Each row has two labels, one from each of two sets.
[ 0.23  0.57 -0.06 -1.76 -0.90  0.63 -0.49 -1.59 -0.89 -0.25 -0.42  0.59
  0.52  0.44  0.31 -1.36 -5.48 -0.17 -0.39  0.31 -0.44 -1.78 -3.23 -1.31
 -3.11  0.18 -0.08  0.44 -1.71 -0.22  0.40 -0.77 -1.48  1.03 -1.11  1.81
  0.23  2.79  0.56  0.23  1.91  1.31 -0.40 -1.33 -0.23 -0.64  1.98  0.13
  0.93  0.20  0.50]
(68)/Q860
[-0.09 -1.85  0.82  0.18 -0.21  2.70 -0.03 -0.34 -1.45 -0.74  0.22  1.97
 -4.08  0.10 -0.15 -0.13 -1.67 -1.65 -1.13 -0.68  0.01  0.23  4.22  0.03
  1.60  0.24  0.67 -0.71 -1.87  0.57  0.32  2.13  1.29 -0.63 -2.42  0.95
 -0.22 -0.64 -1.45  0.78  1.57 -0.47  4.39  0.99  0.42  0.98  0.66  0.37
 -0.32 -0.03 -0.52]
(69)/Q168
[ 0.24 -2.02 -0.33 -1.02 -1.97  3.20  0.09 -2.80 -1.64 -1.29 -1.65  2.41
 -3.83  1.68  1.25 -0.86 -8.98 -0.74 -2.04 -0.90 -2.28 -1.10  1.76 -2.24
 -2.87  1.31 -0.30 -0.50 -3.67  0.87 -0.53  2.70 -1.77  0.32 -2.74  3.16
  0.71  3.46 -0.25  1.72  2.49  1.77  2.71 -2.01 -2.92  1.79  5.13 -2.33
  2.22  0.75  0.83]
(68)/Q860
[ 0.62 -1.45 -0.40  2.36 -2.56  0.90 -4.47 -3.44 -1.47  1.92  1.20  1.68
  1.70 -4.54  1.48  1.59  0.86 -2.21 -2.67 -0.57 -0.60  1.95 -2.43  0.10
  1.95 -3.10  2.38 -0.61 -1.83  1.38  6.66  3.79  1.86 -0.80  0.33  2.24
 -0.91  2.15  0.39  0.72  0.25  0.70 -1.37 -1.39  1.13 -0.83 -8.98 -0.58
  0.07  0.94 -1.16]
(68)/Q168
[ 1.53 -0.49  0.62 -2.14 -0.41  2.46  1.49  0.97 -4.69 -1.08 -0.70  1.53
 -0.83  2.64 -0.06 -1.94 -6.10 -1.34  0.34 -4.27  2.19 -3.82  1.59 -1.26
 -2.40 -3.62  2.54  0.26 -3.34 -0.30 -0.80 -2.96 -0.37  0.38 -3.92  2.51
  1.04  0.13  0.60 -0.71  5.73 -1.42 -1.64  1.99  0.68  0.51  6.17  1.57
  0.22  1.75  0.57]
(69)/Q860
[-0.03 -1.76  0.24  0.55 -0.78  2.24  1.20 -1.57 -0.26 -1.15 -0.76  2.02
 -4.79  2.78  0.25 -0.43 -6.64 -0.23 -1.12 -0.25 -1.12 -0.99  2.41 -1.01
 -1.40  0.33  0.56 -0.59 -1.37  1.35 -2.93  1.51 -0.72  0.10 -2.10  1.65
  0.98 -0.41 -0.32  0.79  1.05  1.16  1.89 -0.10 -2.11  1.99  5.75 -1.52
  1.59  0.84  0.14]
(69)/Q860
[ 1.83 -3.21  1.71  0.17  0.82  4.60  0.37 -4.91 -3.02 -0.68 -2.05  2.81
 -8.09  5.29  0.70  0.15 -8.98 -4.01 -1.65 -3.17 -0.61  0.16  4.57 -1.04
  0.20  1.77  1.51  0.01 -3.06  0.59 -0.88  1.57 -0.08 -0.27 -6.01  3.47
  2.04 -2.07 -2.46  0.83  2.73 -0.46  3.20 -1.30 -1.41  2.10  8.98  0.27
 -0.14  3.17 -1.30]
(69)/Q373
[-1.34 -2.26  0.27 -0.83 -1.21  1.58  0.13  0.02  0.32 -0.86 -0.94  1.62
 -6.27 -1.24  1.03  0.17 -0.32  0.20 -0.74  0.39 -0.85  0.58  7.25  1.53
  2.29  0.36 -2.08 -1.99 -1.59  2.21  0.68  2.44  1.71 -0.53  1.24 -0.20
 -1.32  0.99 -1.95  2.03  0.80  0.48  6.88  1.85 -0.26  2.14 -0.24 -1.33
 -2.16 -2.22 -0.77]
(68)/Q880
[ 0.55 -1.79  0.06  1.70 -0.94  1.34 -1.68 -0.61 -1.87 -0.35  0.31  4.42
 -1.27  0.15  0.64  0.45 -1.51 -0.58 -1.59 -1.32 -0.20 -1.08  1.18 -0.01
  1.37 -1.89  2.50 -0.51 -1.26  0.26  1.05  1.50  1.11 -0.19 -1.72  1.75
  0.80 -0.93 -0.57  0.53  1.07 -0.46  0.26  0.19  0.27 -0.59 -1.85 -0.44
  1.24  0.96 -0.40]
(69)/Q880
[ 1.72  0.37  0.00  2.26  0.84  1.06 -0.77 -1.47 -1.48 -0.39  0.51  0.99
  3.06  3.46  0.06 -1.01 -5.49 -0.86 -1.60 -1.54  0.52 -2.52 -4.56 -1.74
 -1.82 -1.13  3.91 -0.05 -1.29 -1.23 -0.59  0.18 -1.13  3.04 -3.80  2.66
  2.13 -0.96 -1.35 -0.80  2.02 -0.09 -4.82 -1.50 -1.09 -0.38  1.93  0.59
  2.66  2.67  0.72]
(70)/Q860
[ 0.17 -0.11 -0.20 -0.07 -3.05  2.04 -0.68 -0.98 -0.80 -0.82 -0.24  1.60
  0.81  0.52  0.29 -0.61 -6.02  0.42 -1.20 -0.52 -0.47 -2.09 -0.33 -1.10
 -1.85  0.56  0.95  0.93 -2.73  0.03 -0.24  0.67 -0.87  0.75 -1.35  2.04
  0.35  1.82 -0.05 -0.05  1.89  1.37 -0.76 -1.07 -1.06  1.13  1.06 -3.30
  0.76  0.74  0.79]
(68)/Q860
[ 0.09 -1.15 -0.06 -1.87 -1.77  1.76  0.80  0.45 -0.25 -0.20  0.02  0.71
 -1.34 -1.91 -0.04  0.09  0.90 -1.91 -0.92  1.24  0.77  0.06  2.50 -0.85
  0.35  0.70 -0.98  0.02 -1.93  0.58  2.56  0.04  0.62  0.08  0.54  0.57
 -1.28  2.62  0.25  0.78  0.95  0.23  3.38  0.83  0.51  0.05 -1.92  1.52
 -1.36 -1.73 -0.52]
(68)/Q880
[ 0.15 -0.93 -0.26  2.25 -2.17 -2.36 -1.13  1.78 -0.92 -0.47 -0.52 -0.33
  4.48 -0.50  1.87  0.44  2.94  2.91 -1.58 -3.08 -1.53 -1.96  0.95  0.86
 -0.04 -8.38  3.21  0.69 -0.02 -0.21 -1.31 -1.25  1.08 -1.42  4.70  1.04
  0.44 -2.54  3.14 -1.97  2.10 -1.99 -8.98  6.22 -1.35  0.58 -2.21 -2.42
  2.06  2.86  0.97]
(69)/Q912
[-0.46  0.35 -1.06  0.98 -2.07  0.00  0.21  1.20  1.05 -0.17  0.26 -0.43
  1.51  0.09  0.72  0.49  1.42  1.31  0.19  0.19 -1.45 -0.12 -0.48 -2.52
 -1.47  1.10 -0.60 -0.27  1.01 -0.70 -1.08  0.39 -0.73  0.71  1.17 -0.06
 -0.16  0.15  1.61 -0.56 -0.21  1.64 -1.55  0.10 -2.27  1.01 -0.02 -1.88
  1.51 -0.16  0.34]
(69)/Q912
